(in the rows, 128 means zero)
Here are made-up nodes, facts about them, and rows of numbers that follow some of those facts. Name the node behind each unnamed row.

There are 3 kinds of fact about the nodes: fegos, gedrom, mapi.
fegos(sivugra, trapluklek); fegos(padrus, plinapi); fegos(drepek, statrumo); fegos(grozoklum, tazu); fegos(droplu, pevor); fegos(gikom, ludrevik)
fegos(filu, tistim); fegos(bobul, dagru); fegos(tesir, plestok); fegos(rustude, sturobin); fegos(trazoplus, sokek); fegos(vabres, nebar)
fegos(menuk, rigol); fegos(tistim, flerek); fegos(brugur, todrastil); fegos(stopla, drage); fegos(flezi, gikom); fegos(pego, loram)
fegos(gostazo, skoni); fegos(paklebro, gostazo); fegos(soflal, klumutam); fegos(plumem, klamen); fegos(zorol, nabrul); fegos(fitruk, pavik)
fegos(bruma, paklebro); fegos(skodadrin, pugun); fegos(gakogrol, pliklam); fegos(trapluklek, trufel); fegos(flerek, pebrek); fegos(nestar, ponan)
fegos(gusis, punal); fegos(druklur, vilu); fegos(tazu, drepek); fegos(sotrul, dragra); fegos(pugun, difi); fegos(flufol, skodo)
fegos(traplir, zotral); fegos(punus, bagusko); fegos(lora, nuvil); fegos(tezi, zemik); fegos(drapar, trador); fegos(bezen, stalagrer)
fegos(rigol, padrus); fegos(baskal, vubil); fegos(klifar, gasos); fegos(pluklor, kedrik); fegos(dribenal, fenem); fegos(sokek, stobrevon)
fegos(pape, brazen); fegos(stobrevon, rubal); fegos(nebar, vumer); fegos(kliple, ledutir); fegos(bagusko, deskor); fegos(fuflil, badri)
fegos(trufel, mugro); fegos(statrumo, skuzuk); fegos(duplok, pape); fegos(rubal, dutel); fegos(dulu, menuk); fegos(zatrur, ristin)
fegos(fabram, druvim); fegos(geligim, flutelom); fegos(stalagrer, fuflil); fegos(sturobin, vabres); fegos(dekisik, grostura); fegos(drunutrom, skomel)
fegos(kagi, flamil); fegos(skidrem, filu); fegos(pevor, zogal); fegos(vumer, dekisik); fegos(gaskil, sivugra); fegos(zoskani, lefu)
fegos(libruk, tevigre); fegos(dribo, brave); fegos(kledrun, vaplal); fegos(drinol, baskal); fegos(kobos, mobropas); fegos(tevigre, grozoklum)
fegos(reklun, plumem); fegos(ledutir, boga); fegos(mobropas, troplem); fegos(malir, gerok); fegos(petudrer, gusis); fegos(bibodru, bove)
fegos(stuflir, bruklokles); fegos(ristin, kubuk); fegos(dragra, sosadrin); fegos(zuveskom, vonek); fegos(grodri, nestar); fegos(stuzipu, reklun)
fegos(druso, fabram); fegos(koplal, dravus); fegos(gasos, druklur); fegos(skuzuk, kliple); fegos(trador, plopluk); fegos(lefu, pego)
fegos(skodo, ribruli); fegos(klumutam, skupli); fegos(pebrek, stopla); fegos(mustor, sotrul); fegos(skupli, grufler); fegos(grostura, kligri)
fegos(dabros, stuflir); fegos(boga, zulis); fegos(dutel, duplok); fegos(loram, sipluk); fegos(ludrevik, zamem); fegos(flamil, gakogrol)
fegos(trudra, zatrur); fegos(zemik, zorol); fegos(nugin, dulu); fegos(skomel, dribo); fegos(stasan, bezen); fegos(fenem, trazoplus)
fegos(difi, pligutrok); fegos(pleskek, brebe); fegos(zulis, zaveski); fegos(govove, drinol); fegos(zamem, grodri); fegos(badri, bobul)
fegos(sosadrin, kudrim); fegos(rebipem, kloklostar); fegos(gerok, patril); fegos(flutelom, govove); fegos(brebe, koplal); fegos(ponan, traplir)
gedrom(bruklokles, ludrevik); gedrom(grozoklum, trudra); gedrom(droto, flufol); gedrom(gikom, grozoklum); gedrom(punal, tiflor); gedrom(reklunor, bezen)
gedrom(tiflor, tevigre); gedrom(vaplal, bipil); gedrom(tesir, grufler); gedrom(vabres, dekisik); gedrom(stofi, dagun); gedrom(skoni, tesir)
gedrom(tugro, reklunor); gedrom(tistim, stopla); gedrom(stopla, pevor); gedrom(flezi, statrumo); gedrom(plopluk, bope); gedrom(paklebro, druvim)
gedrom(sidrogol, plaklela); gedrom(soflal, mobropas); gedrom(plumem, grago); gedrom(grufler, sosadrin); gedrom(bruma, soflal); gedrom(gakogrol, tistim)
gedrom(kubuk, punal); gedrom(nestar, plinapi); gedrom(troplem, flerek); gedrom(gusis, pavik); gedrom(druklur, breguk); gedrom(plinapi, bagusko)
gedrom(flufol, badri); gedrom(traplir, pligutrok); gedrom(punus, zamem); gedrom(plestok, dulu); gedrom(mugro, klamen); gedrom(flobam, fuflil)
gedrom(gidem, plotrato); gedrom(deskor, sivugra); gedrom(klifar, droto); gedrom(sokek, vumer); gedrom(nebar, zuveskom); gedrom(kliple, kedrik)
gedrom(bagusko, britum); gedrom(statrumo, petudrer); gedrom(duplok, fluzam); gedrom(dulu, klumutam); gedrom(zatrur, brazen); gedrom(fabram, flobam)
gedrom(trilin, grufol); gedrom(dekisik, zulis); gedrom(kudrim, skobrin); gedrom(vumer, flamil); gedrom(klude, drinol); gedrom(gaskil, troplem)
gedrom(dribo, grostura); gedrom(britum, plestok); gedrom(drinol, padrus); gedrom(pavik, mustor); gedrom(grufol, skuzuk); gedrom(reklun, nuvil)
gedrom(ledutir, brikla); gedrom(mobropas, gerok); gedrom(plaklela, skupli); gedrom(malir, skodo); gedrom(zuveskom, trilin); gedrom(tufo, druklur)
gedrom(stuzipu, gikom); gedrom(trador, nestar); gedrom(fluzam, sokek); gedrom(skodo, grulun); gedrom(retruk, mugro); gedrom(grostura, stofi)
gedrom(reler, bruma); gedrom(nuvil, zatrur); gedrom(druvim, stuzipu); gedrom(tusu, gusis); gedrom(trudra, nebar); gedrom(garis, flezi)
gedrom(kedrik, vaplal); gedrom(banos, reklun); gedrom(klamen, tusu); gedrom(fenem, kagi); gedrom(difi, kudrim); gedrom(badri, paklebro)
gedrom(sosadrin, gakogrol); gedrom(ribruli, sipluk); gedrom(bipil, traplir); gedrom(grulun, skoni); mapi(sivugra, rustude); mapi(lerum, patudre)
mapi(padrus, sokek); mapi(bruklokles, zorol); mapi(grozoklum, droto); mapi(droplu, kiplosal); mapi(skobrin, klopler); mapi(dravus, kloten)
mapi(punal, plopluk); mapi(filu, nuvil); mapi(tiflor, breguk); mapi(vaplal, tusu); mapi(dratrovi, stobrevon); mapi(kligri, duplok)
mapi(menuk, bove); mapi(stofi, rubal); mapi(skoni, flezi); mapi(tugro, bobul); mapi(brugur, dragra); mapi(stopla, kudrim)
mapi(flezi, grufler); mapi(trilur, vaplal); mapi(pego, paklebro); mapi(sipluk, stopla); mapi(plopluk, mugro); mapi(paklebro, koplal)
mapi(sidrogol, difi); mapi(drage, plotrato); mapi(plumem, ribruli); mapi(zorol, fiflaplal); mapi(bruma, grostura); mapi(skodadrin, stofi)
mapi(gakogrol, droplu); mapi(trapluklek, lerum); mapi(flerek, dabros); mapi(troplem, vabres); mapi(brafo, tistim); mapi(gusis, brafo)
mapi(tazu, grufol); mapi(vilu, dagru); mapi(sotrul, gusis); mapi(plinapi, dratrovi); mapi(vonek, fabram); mapi(flufol, zogal)
mapi(noflol, drage); mapi(gruskizil, drapar); mapi(traplir, kloklostar); mapi(breguk, sturobin); mapi(tezi, stalagrer); mapi(drapar, grodri)
mapi(mugro, ristin); mapi(bezen, zuveskom); mapi(flobam, banos); mapi(brave, bruklokles); mapi(rigol, vubil); mapi(gidem, pligutrok)
mapi(baskal, zotral); mapi(todrastil, flerek); mapi(plotrato, plaklela); mapi(klifar, skupli); mapi(pluklor, gedras); mapi(sokek, tiflor)
mapi(kloten, pape); mapi(klopler, sipluk); mapi(stobrevon, traplir); mapi(kliple, pebrek); mapi(bagusko, patril); mapi(patril, retruk)
mapi(vubil, skodadrin); mapi(trufel, gasos); mapi(duplok, petudrer); mapi(rubal, flutelom); mapi(dulu, bagusko); mapi(flesteplos, rebipem)
mapi(zatrur, steluk); mapi(fabram, zamem); mapi(busten, noflol); mapi(sturobin, zoskani); mapi(trilin, dribo); mapi(dekisik, trufel)
mapi(drunutrom, skomel); mapi(pevor, pleskek); mapi(vumer, zemik); mapi(zogal, gaskil); mapi(zaveski, klumutam); mapi(klude, brave)
mapi(gaskil, vonek); mapi(libruk, trador); mapi(dribo, reler); mapi(bove, filu); mapi(drinol, trilur); mapi(gedras, skobrin)
mapi(reklun, troplem); mapi(ledutir, nugin); mapi(mobropas, flesteplos); mapi(petudrer, skidrem); mapi(ristin, drinol); mapi(dragra, tedu)
mapi(zuveskom, busten); mapi(grodri, trazoplus); mapi(tufo, sotrul); mapi(brikla, sifi); mapi(dofepes, statrumo); mapi(gasos, brazen)
mapi(skuzuk, gidem); mapi(skeskik, zaveski); mapi(skodo, fitruk); mapi(klumutam, sosadrin); mapi(pebrek, bope); mapi(skupli, zulis)
mapi(dabros, tazu); mapi(dutel, dravus); mapi(reler, floskol); mapi(druvim, libruk); mapi(tusu, flufol); mapi(trudra, gostazo)
mapi(zemik, dofepes); mapi(nugin, tevigre); mapi(skomel, grozoklum); mapi(stasan, nestar); mapi(fenem, soflal); mapi(pleskek, brikla)
mapi(zulis, skivi); mapi(dagru, brebe); mapi(trura, bipil); mapi(zamem, gakogrol); mapi(rebipem, klifar); mapi(pligutrok, tezi)
mapi(ribruli, sivugra); mapi(bipil, plestok); mapi(grulun, lefu); mapi(sifi, kubuk); mapi(flutelom, ludrevik); mapi(ponan, rigol)

Known rows:
[129 116 128 130 123 120 126 121 125 131 128 109 110 138 114 129 106 146
 124 145 129 115 115 135 150 128 122 108 119 129 118 133 103 131 134]: plotrato
[118 115 121 104 174 110 127 133 142 110 126 145  89 138 118 107 146 149
 114 163 166 142  96 103 174 109 142 123 103 134 155 109  76 126 154]: brave
[128 123 145 126 151 101  94 168 147 122  90 153 107 136 100 124 129 138
 125 158 120 185  86 139 165  90 116 115 107 159 173  68  88 118 143]: bove
[118 127 125 121 114 123 152 122 123 124 130 130 147 152 107 144 153 130
 125 111 116 113 123 135 133 111 141 120 127 120 134 123 125 138 137]: reklunor
[143 120 135 131 103 147 101 123 128 119 127 104  83 128 108 149 103 105
 143 142 112  92 109 132 148 121 129 110 118 126 122 132 111 120 148]: rigol
[125 116 128 135 144 112 138 109 129 138 136 108 109 133 119 122 104 143
 120 144 151 108 118 125 147 123 146 122 123 123 131 140  96 132 129]: sotrul
[147 109 138 115 126 147 117 149 141  82  94 166 133 126 103 108 173 128
 133 155  95 177  86 149 167  94 144 102  83 173 166 109 126  77 130]: pliklam
[119 129 120 121 131 118 154  90 139 123 155 117 140 134 117 126 138 127
 138 130 129 102 116 126 141 105 158 123 117 120 133 149 111 137 124]: ludrevik
[138 113 126 128 121 142 153  98 129 111 137 122 143 127 117 118 144 130
 132 135 116 113 113 143 146 118 162 110 107 138 130 159 131 103 115]: govove
[176  76 110 108 141 131 101 127 129  86 115 122  63 131 104 122 187 137
 108 160 131 124  88 111 172 132 135 116  86 154 141 124 113  97 150]: vonek
[129 117 117 119 127 130 156  90 132 113 153 118 137 135 121 119 147 135
 132 133 129  98 117 130 146 117 160 116 110 126 125 156 118 120 121]: fuflil
[144 108 149 143 127 127 133 153 108 153 110 126 111 127 110 140 122 146
 121 136 129 139 137 143 152 117 166 104 131 129 127 143 121 113 142]: grozoklum
[111 121 114 120 133 113 180 113 121 117 133 122 147 146 117 123 155 131
 124 105 131 114 124 125 128 118 153 128 128 102 131 133 132 123 135]: nestar
[124 117 129 135 147 107 141 108 131 140 138 107 111 133 120 122 105 143
 122 143 155 109 117 125 148 122 151 122 125 123 133 142  95 133 129]: pego
[117 130 120 122 143 107 159  91 139 128 156 121 146 137 116 121 141 138
 132 131 137 110 116 126 142 105 159 124 120 120 133 142 105 139 119]: loram
[128 117 129 131 123 123 129 121 122 131 125 109 111 136 115 129 106 153
 124 146 128 118 114 137 151 129 116 108 117 130 115 134 101 132 133]: busten
[136 116 124 145 131 135 125 123 133 138 114 130 119 138 113 113 103 131
 116 146 138 118 117 154 139 114 155 110 117 144 147 131 106  91 120]: zulis
[132 118 129 132 123 122 122 119 130 133 128 110 107 138 112 133 107 134
 125 143 129 109 114 135 148 120 130 113 121 129 128 127 103 130 133]: gruskizil
[132 131 115 157  64 151 112 123 116 172 117 108 126 177  94 162  78 114
 116 107  99  54 157 184  93 121 110 108 149 114 111 118 129 123 127]: klifar
[123 125 128  98 130 160 118 131 130  68 123 157 117 156  86 141 203 134
 107 135 104 122  91 107 149 100 120 103 114 154 142  82 127 119 182]: grufler

Which node is each row?
No name comes twice in this set of rows, the named rows included.
[119 131 146 139 110 117 110 149 116 136 105 115 121 151  93 160 115 147
 111 122 103 129 111 135 133 119  94 107 142 134 126  88 113 152 155] => stopla
[103 122 120  94 168 110 164 133 133  95 126 162 134 150 116 118 196 149
 116 131 151 151 104  98 163 103 154 131 108 123 160 113  98 135 157] => kudrim
[116 125 154 138 171 113 116 158 130 114  88 152 118 140  97 131 148 153
  93 144 141 173  89 113 154 101 140 118 131 159 179  76  98 121 166] => skoni
[126 137 162 198 124  75 133 121 131 201 110  83 171 120 111 140  34 141
 130 120 117 139 127 173 114 109 149 125 156 135 144 132 110 146  81] => drapar
[113 122 113  91 170 113 150 112 150  93 143 157 121 142 118 105 186 143
 126 150 150 141  97 102 170  96 155 125  97 134 156 117  92 125 144] => zotral
[133 128 146 161 129  96 107 152 133 160  76 142 130 163  84 137 101 141
 113 136 111 149 148 152 146  97 133 132 120 115 161 122 120 152 137] => paklebro
[118 131 134 160 116 142 183  59 104 138 163  81 168 140 112 148 122 142
 105 100 131  52 139 126 107 136 178 117 161 113 102 182 144 143 126] => tesir
[149 124 141 159  58 137  99 119 120 158 124  78 125 137  97 164  61 123
 140 123  71  84 129 180 119 129  94  96 137 134  94 127 137 132 113] => pluklor
[126 129 129 155 103 107 135  91 125 171 153  72 127 141 113 151  64 133
 129 123 126  68 135 147 120 130 129 116 145 111 101 148 112 155 112] => petudrer
[115 111 126 118 190 103 144 128 139 112 120 145 101 128 128  96 142 155
 112 161 183 156  95 100 175 113 165 130 105 136 168 128  73 117 144] => pligutrok
[114 127 126 124 124 121 127 122 120 132 134 110 106 159 101 158 127 138
 109 122 138  89 121 115 136 124 117 119 143 111 123 108 108 156 164] => skodo
[150 112 146 177  91 133 135 102 114 161 125  75 140 124 115 138  57 131
 130 126 110  94 133 169 123 139 152 108 135 130 110 172 133 113  96] => libruk
[112 112 125 107 180 105 143 132 132 103 125 140  95 133 123 102 147 172
 113 164 171 159  95  97 182 122 134 120 101 132 145 126  74 133 154] => sipluk
[132 134 157 184 124 116 145  90 121 169 140  63 125  99 128 149  43 104
 153 121 139  84 127 134 122 122 192 134 149 104 130 190 107 141 115] => skodadrin

Now the same nodes, written a new way:
Known rows:
[179 120 151 130 120 116 118  70 144 120  93 115 140 138 151 106  91  82
 105 168  99 162 150 134 138 124 162 103 169 162 110 161 115 116 119 143
 148 178  86]: stofi
[156  82 166  77 107 118 126  99 146 138 123 111 151 111 148 120  65  48
 138 142 129 171 113 102 142 143 139 156 162 127 157 206 111 117 137 154
 184 189  90]: fabram
[179 110 172 103 136 103  97 136 117 138 137  96 189 118 155  83 153  89
 122 128 128 154 113 108 133  99 160 126 181 159 121 177 110 124 173 143
 167 170  98]: duplok
[179 117 160 134 123 125 121  80 153 119  99 120 138 144 156 106  84  77
 110 172  90 162 147 136 134 120 170 113 177 172 113 174 115 115 123 154
 153 183  91]: flobam
[167  94 175 125 132 130 105 110 147 100 121 114 154 127 154 119 106  80
 107 141 138 162 140 131 133 133 139 138 171 178 138 186 117 110 138 161
 169 179  94]: skodo
[139 103 156 145 142  83  90  91 123  60 153 111 113 117 141 107 103  51
 114 176 122 154 146 115 152 112  87 137 175 168 143 233 151  93 127 169
 152 166 139]: kliple
[164  99 167 130 133 149 109 113 158 101 127 107 153 134 150 107 111  57
 110 136 140 170 143 121 152 138 148 130 163 170 155 171 126 126 146 167
 169 171 106]: dulu
[177 122 151 129 123 109 129  82 139 116  88 133 143 130 148 103  77  91
 109 161  77 164 145 127 131 115 156 111 167 160 107 159 120 122 112 146
 169 174  90]: pavik
[182 118 148 127 114 113 119  64 138 117  92 121 139 133 143  94  86  88
 108 165  99 161 150 135 135 128 163 110 169 145 116 163 115 119 126 129
 156 165  78]: banos
[179 117 161 134 122 125 121  81 152 120  99 121 138 144 155 107  84  77
 109 173  89 161 147 136 134 120 170 112 177 171 113 175 115 115 124 154
 153 183  90]: tugro
[181 108 172 132 120 124 115  76 152 117 102 113 137 143 155 115  83  92
 115 171  97 161 154 143 126 129 168 119 179 183 105 186 101 107 122 148
 149 178  82]: grulun
[163  88 166 130 105 168  96 107 175  94  70 123 159 148 163 153 117  68
  93 132 143 160 143 127 141 135 152 142 162 173 181 171 115 134 110 150
 213 168 110]: dekisik
[139  96 154 149 135  87  83  90 117  72 137 112 122 112 124 104 105  55
 105 172 123 146 146 113 146 118  89 132 165 150 152 222 149  99 140 153
 149 163 123]: tazu
[152  96 158 142 131 109  92  98 126  91 120 115 141 117 129 106 107  64
 100 157 124 149 143 119 139 123 115 129 161 152 149 196 138 110 146 151
 156 170 105]: zulis
[172 110 162 145 122 128 114  87 151 126  92 121 141 143 143 111  82  72
 103 177  82 154 148 133 130 119 168 108 173 167 117 176 117 118 134 152
 147 186  87]: trura
[163  93 156 130 124 123  98 101 130 107 104 118 160 115 128 104 110  78
  95 139 136 153 137 122 135 134 132 127 154 140 154 168 129 121 153 137
 168 168  83]: zoskani
[175 112 155 143 117 123 112  76 143 124  88 121 141 137 136 103  85  78
 101 173  87 152 149 133 130 122 165 106 167 156 119 169 118 120 135 140
 147 177  80]: noflol
[175 111 155 142 118 121 113  77 143 124  88 121 141 137 136 103  85  78
 102 174  87 152 148 132 130 123 165 106 167 155 120 170 116 120 136 139
 147 178  80]: brafo
[161  91 157 131 117 130  96 100 137 106  91 120 160 121 130 115 111  75
  94 137 138 153 139 121 136 136 134 129 153 141 162 168 125 124 144 134
 177 165  86]: rustude
[171  90 171 140 122 149  97 114 141  88 110 131 157 119 128  91 102  79
  98 135 114 149 139 133 123 128 148 151 163 155 168 188 134 127 167 146
 191 168  88]: rigol

Name these rows:
No name comes twice in this set of rows, the named rows included.
[143 102 159 144 140  91  91  94 127  67 148 111 120 120 142 109 104  53
 111 172 124 154 144 117 150 115  94 137 174 167 145 227 148  97 131 168
 153 169 132] => ledutir
[183 111 160 147 113 133 111  78 145 112  91 129 140 136 131  87  80  84
 105 170  71 149 151 140 123 119 175 119 171 156 127 179 122 124 146 138
 161 172  79] => vubil
[178 100 162 118 166 141 153 100 138  97 157 131 150  94 123  62  51  77
  95 118 170 194 144 148 143 185 128 125 141 142 132 120 148 110 182 178
 133 199  39] => nestar
[179 107 147 117  87 174  90 107 177  92  60 140 136 145 166 174 124  62
  80 139 168 143 116 135 147 142 157 144 167 154 179 173 130 148 115 123
 224 157  92] => nebar
[163 107 158 120 135 112 120 117 130  95 107 135 162 110 148 111  99  89
 103 126 114 166 133 115 135 119 122 133 157 163 135 158 133 125 122 158
 194 173 103] => gusis
[173  86 173 117 120 120  94  88 133  99 114 107 155 116 138 116 110 104
 108 133 154 159 149 137 126 150 132 141 162 161 139 185 103 107 139 130
 167 159  72] => sosadrin
[144  94 157 145 134  96  88  97 122  83 130 114 132 115 125 107 104  58
 104 165 126 149 142 114 144 121 100 131 164 150 152 211 144 104 144 153
 153 167 116] => boga
[161  64 181  77 142 134 163 114 138 137 151 139 155  83 123  97   4  44
 113 132 144 191 116 125 128 177 127 147 134 118 141 171 136 107 177 191
 138 238  21] => zamem
[169  95 153 120 106 142 100  89 152  96  79 121 158 131 148 125 114  81
  97 129 147 162 144 126 142 142 142 136 157 146 169 162 117 130 119 130
 201 155  94] => grostura
[180 122 157 137 123 143 123  76 166 118 114 104 132 153 152  91  88  59
 121 168  93 172 159 129 154 132 182 103 172 172 119 163 115 128 130 158
 144 167 101] => plinapi
[172 103 175 114 137 117 101 136 132 128 132 103 178 124 158 100 137  78
 115 135 129 156 119 114 134 107 156 130 179 170 130 182 115 120 163 159
 168 180 102] => fenem
[179 105 157 116 149 130 129 101 139  97 129 136 152 115 153  91  83  71
  81 143 169 170 119 155 132 144 136 136 171 142 147 159 150 100 169 169
 154 217  56] => gikom
[192 131 142 123 110 116 115  70 139 115  95 129 124 129 143 105  89  83
 102 170 107 151 135 139 139 130 165 110 171 145 108 167 125 127 132 122
 156 162  70] => grufol

Now the same nodes, written a new way:
Some rows with their names:
[119 131 117 138 114 136 140 129 135 127 124 125 131 130 143 128 132 116
 133 133 127 126 132 116 126 130 138 125 135 136 123 124 110 120]: dofepes
[125 150 117 121 126 105 138 136 137 122 118 131 135 116 156 119 122 128
 137 142 126 121 137 118 152 126 133 120 135 123 135 116 117 115]: pliklam
[117 123 113 142 110 135 136 115 125 129 122 134 144 123 152 131 146 118
 138 143 131 128 126 113 127 116 136 117 127 142 133 130 119 111]: vumer
[121 121 119 139 113 136 149 130 130 129 118 126 136 136 157 128 125 115
 134 146 133 122 141 114 136 134 137 145 141 145 115 118 101 120]: tugro
[131 135 119 123 116 125 132 134 128 119 116 134 134 127 135 126 127 128
 136 143 131 119 135 125 132 127 141 132 136 122 130 123 115 123]: fiflaplal
[124 124 122 143 106 153 126 130 131 120 126 127 124 138 114 131 138 116
 129 121 125 128 122 122  96 127 147 122 132 124 121 134 117 128]: petudrer
[114 144 116 135 123 120 147 128 139 125 129 122 132 119 165 124 132 115
 137 133 122 124 133 110 149 132 127 112 135 135 130 119 112 110]: skoni
[118 130 123 143 116 132 136 124 126 121 125 128 138 131 162 132 139 116
 139 141 126 123 131 108 123 134 130 115 137 131 132 125 110 110]: traplir
[132 138 117 127 124 121 128 138 133 135 113 132 130 131 133 125 122 131
 137 148 135 120 148 125 125 121 142 137 135 123 122 117 111 120]: druklur
[124 114 121 143 104 154 134 127 126 123 121 127 128 142 125 134 137 118
 131 136 132 125 129 120 104 130 144 135 136 134 120 130 109 128]: drunutrom
[119 130 118 137 113 137 141 129 135 127 124 124 130 130 142 127 132 116
 133 132 127 126 132 114 126 131 136 125 133 136 123 124 109 119]: sifi
[137 119 124 129 106 143 125 133 119 117 114 136 133 140 118 133 131 128
 134 144 135 119 132 130 111 127 148 142 139 121 125 129 115 131]: kobos
[109 118 111 146 122 133 135 114 134 120 135 108 128 125 135 119 132 124
 141 137 117 129 123 120 133 128 142 139 148 135 110 114 136 113]: tusu
[120 143 112 142 126 130 126 135 148 148 124 121 118 128 124 124 128 122
 132 127 128 131 146 115 107 118 142 120 125 128 115 118 111 116]: sivugra
[113 132 110 134 114 117 156 123 142 132 118 127 138 116 171 121 125 118
 133 142 128 129 137 106 155 127 127 127 133 152 126 116 108 113]: ribruli
[131 134 122 127 117 126 129 134 124 115 117 135 137 128 140 130 132 129
 138 146 129 117 132 124 129 127 138 129 140 119 133 124 116 120]: tistim
[137 118 125 129 104 143 128 133 119 111 114 137 134 139 120 132 129 128
 132 143 134 119 128 130 110 129 148 143 140 120 125 129 114 134]: stuzipu
[119 129 115 139 112 134 140 127 136 129 122 125 130 128 142 126 131 118
 133 135 128 129 133 115 124 126 138 126 133 138 123 123 112 120]: reklun
[132 135 120 123 116 125 132 134 128 119 116 133 134 127 136 126 127 128
 136 144 130 120 134 125 132 127 141 132 137 121 131 123 116 123]: floskol
[131 133 121 123 113 124 134 135 128 114 115 134 134 127 138 125 125 127
 133 141 130 120 131 125 134 130 140 133 139 122 130 123 116 126]: droto

Rows to name:
No name comes twice in this set of rows, the named rows included.
[129 139 116 129 115 127 120 125 117 122 119 144 148 121 137 124 144 120
 139 142 131 122 124 127 130 107 147 117 124 120 135 134 129 111] => flamil
[119 132 121 134 113 139 141 128 139 120 129 120 122 129 137 130 136 120
 134 128 124 124 128 113 126 139 129 115 137 131 131 124 110 125] => mobropas
[118 143 116 143 122 134 127 139 140 144 122 126 126 131 135 122 130 109
 131 127 129 127 141 114 111 120 142 121 124 131 112 122 107 111] => breguk
[131 146 123 125 121 126 124 138 131 111 124 129 127 128 126 125 133 127
 136 130 123 120 127 126 124 128 141 114 136 106 135 127 122 122] => gerok
[136 119 116 125  95 139 123 119 124 106 114 141 132 121 101 127 139 135
 129 127 128 132 109 131 102 113 151 120 125 119 141 140 136 137] => kagi
[136 128 125 134 108 140 116 135 118 115 116 139 135 137 112 129 133 125
 132 135 131 122 126 132 100 119 154 133 133 112 125 134 122 126] => mustor
[132 153 126 134 133 126 117 152 125 132 123 129 133 140 137 125 126 116
 138 141 130 113 150 127 123 125 148 132 139 107 115 119 107 109] => grago
[121 121 119 131 111 139 152 124 139 120 126 118 120 131 142 135 134 127
 137 138 129 123 131 114 135 145 126 126 142 140 133 121 106 131] => reler
[105 135 109 143 135 123 137 118 133 121 141 109 135 117 161 120 137 120
 152 140 115 126 118 110 161 136 134 129 151 132 113 112 139  90] => vaplal
[131 129 114 124 111 129 129 121 117 123 116 140 147 121 140 128 141 126
 141 150 135 121 129 126 140 113 142 127 128 130 137 130 123 117] => fluzam
[133 127 128 126 119 124 139 141 127 111 113 129 131 140 149 134 116 131
 136 153 131 112 144 122 130 146 133 147 154 121 125 115 102 127] => vabres
[130 145 126 134 121 128 119 139 112 120 121 140 149 133 146 124 136 111
 138 143 129 115 133 127 132 117 150 127 133 113 124 130 117 106] => dagun
[138 109 124 125 104 146 136 126 117 114 114 135 135 142 126 139 134 132
 139 157 140 115 134 129 122 137 141 149 146 129 131 128 109 136] => malir
[128 140 118 115 120 106 150 134 138 112 115 129 132 118 160 122 117 133
 136 146 126 119 137 116 160 138 126 129 143 129 136 113 110 124] => kubuk

